Here is a tiny trained network, its code and every weight. The questions are about switching its units off for an input and a target symbol, where a switched-off unit gives its printed mean instead of its output.

import numpy as np


def w(rows, s, z=0):
    codes = np.array(rows[::2]) - 128.0
    scale = np.full(codes.shape[1], s)
    scale[-1] = z or s
    return codes * scale


def f(y):
    return y / 2 * (1 + np.tanh(0.7978845608 * (y + 0.044715 * y**3)))


def softmax(a):
    e = np.exp(a - a.max(-1, keepdims=True))
    return e / e.sum(-1, keepdims=True)


def log_softmax(a):
    a = a - a.max(-1, keepdims=True)
    return a - np.log(np.exp(a).sum(-1, keepdims=True))


def net(x, mask):
    ids = ['Λαεηθμξσψ'.index(c) for c in x.split()]
    T = len(ids)
    res = E[ids] + P[:T]
    q, k, v = (res @ M[0].T for M in (Q, K, V))
    z = softmax(np.where(np.tri(T) > 0, q @ k.T / 2**0.5, -1e9)) @ v
    res = res + np.where(mask[0], z, O[0][:, -1]) @ O[0][:, :-1]
    y = f(res @ A[0][:, :-1].T + A[0][:, -1])
    res = res + np.where(mask[1:17], y, B[0][:, -1]) @ B[0][:, :-1]
    return log_softmax(res[-1] @ U[:, :-1].T + U[:, -1])


Q, K, V, O, A, B = {}, {}, {}, {}, {}, {}
E = w([
[171,133,150,133],'Λ',
[170,180,107,155],'α',
[111,117,164,86],'ε',
[26,111,184,73],'η',
[42,141,117,84],'θ',
[89,142,167,156],'μ',
[98,150,168,133],'ξ',
[245,203,104,125],'σ',
[136,158,121,112],'ψ',
],0.012)
P = w([
[156,140,167,139],'0',
[90,200,89,124],'1',
[156,78,96,159],'2',
[128,127,164,111],'3',
[127,113,120,6],'4',
[107,75,81,182],'5',
],0.023)
Q[0] = w([
[140,120,255,174],'H0',
[86,250,118,248],'H0',
],0.0066)
K[0] = w([
[180,90,70,26],'H0',
[181,2,156,170],'H0',
],0.0067)
V[0] = w([
[74,148,188,43],'H0',
[254,114,157,22],'H0',
],0.0085)
O[0] = w([
[103,3,88,109,107],'H0',
[255,63,127,47,247],'H0',
],0.016,0.0011)
A[0] = w([
[168,51,151,117,84],'N0',
[89,115,105,138,105],'N1',
[180,137,107,73,189],'N2',
[115,30,195,174,75],'N3',
[153,28,100,137,163],'N4',
[84,116,26,61,214],'N5',
[156,137,102,132,191],'N6',
[146,151,244,204,58],'N7',
[104,161,151,221,255],'N8',
[138,156,169,8,151],'N9',
[145,149,137,61,155],'N10',
[109,68,56,218,123],'N11',
[86,153,137,63,52],'N12',
[157,155,250,52,113],'N13',
[139,182,170,219,62],'N14',
[109,193,56,95,168],'N15',
],0.014,0.0091)
B[0] = w([
[127,212,120,199,156],'N0',
[181,146,122,124,142],'N1',
[91,75,141,135,234],'N2',
[138,176,44,174,148],'N3',
[80,148,205,153,180],'N4',
[177,73,125,178,233],'N5',
[110,81,160,133,186],'N6',
[178,115,80,183,141],'N7',
[81,68,138,149,199],'N8',
[105,174,189,92,247],'N9',
[120,94,195,77,202],'N10',
[196,131,155,33,184],'N11',
[184,158,117,162,153],'N12',
[147,164,2,108,220],'N13',
[169,113,98,118,146],'N14',
[119,221,118,156,197],'N15',
],0.0096,0.013)
U = w([
[84,118,146,82,148],'Λ',
[79,215,163,137,115],'α',
[93,28,185,146,233],'ε',
[255,76,107,149,141],'η',
[153,122,60,190,202],'θ',
[84,168,118,217,51],'μ',
[127,149,86,166,182],'ξ',
[133,122,113,27,31],'σ',
[198,165,183,157,3],'ψ',
],0.0097,0.0047)

Each question gives the input, a string of symbols that net reads in full, and the target symbol t.
The units are the heads (2 rows each of Q, K, V and O) and the neurons (one row each of A and B). Each row of codes is followed by its name. A weight is (code - 128) times the scale printed after its matrix; where a second scale follows, it is the last column's (O, A, B and U).
mask holds one flag per unit, heads first, then neurons. A switched-off unit (its flag False) gives its mean, the last column of its rows in O or B, instead of its output. The means were averaged over made-up inputs and are rounded, as every weight is.
A unit's drop is (log p(t) with every unit on - log p(t) with that unit switched off) / (log p(t) with every unit on - log p(t) with every unit switched off).
The circuit of an input: a set's keep is (log p(t) with only the set's units on - log p(t) with every unit switched off) / (log p(t) with every unit on - log p(t) with every unit switched off). Starting from the 12 units with the biggest drops (on a tie, the unit counted first), units are removed one at a time, each time the one whose removal leaves the highest keep (on an exact tie, the one counted first), for as long as the keep stays at least 0.8.
circuit, biggest first: the units of the circuit, biggest drop first
unit that matters most: the unit with the biggest drop
top k neurons: the k neurons with the biggest drops, biggest first
input μ σ α Λ, target σ: circuit, biggest first -> N5; N13; N15
input σ μ α ε ε, target μ: circuit, biggest first -> H0; N5; N15
input ε α θ ξ η θ, target η: top 4 neurons -> N11; N1; N5; N2
input θ α μ η ε σ, target ε: circuit, biggest first -> N13
input σ σ ε η, target σ: circuit, biggest first -> N13; H0
input α σ α ξ, target σ: circuit, biggest first -> N13; N5; N15
input Λ η σ α ε, target η: circuit, biggest first -> N5; N12
input α α α σ, target σ: circuit, biggest first -> N13; N5; H0; N10
input Λ ε σ σ ξ, target ε: top 2 neurons -> N5; N13
input α ε α Λ μ, target ε: circuit, biggest first -> H0; N5
input α σ σ μ, target σ: circuit, biggest first -> H0; N13; N5
input α ε ψ, target ε: top 3 neurons -> N13; N4; N15
input ε σ μ ε, target σ: circuit, biggest first -> N13; N5
input α ε η Λ ε, target ε: top neuron -> N5
input Λ η σ α, target σ: top 2 neurons -> N13; N5
input μ σ α, target ε: top 2 neurons -> N13; N8
input α α μ α ψ, target α: top 2 neurons -> N15; N9
input θ θ ε ξ α ε, target η: top 2 neurons -> N11; N3
input α α ψ ε ε σ, target ε: top 2 neurons -> N13; N6
input η μ α, target ε: unit that matters most -> N8
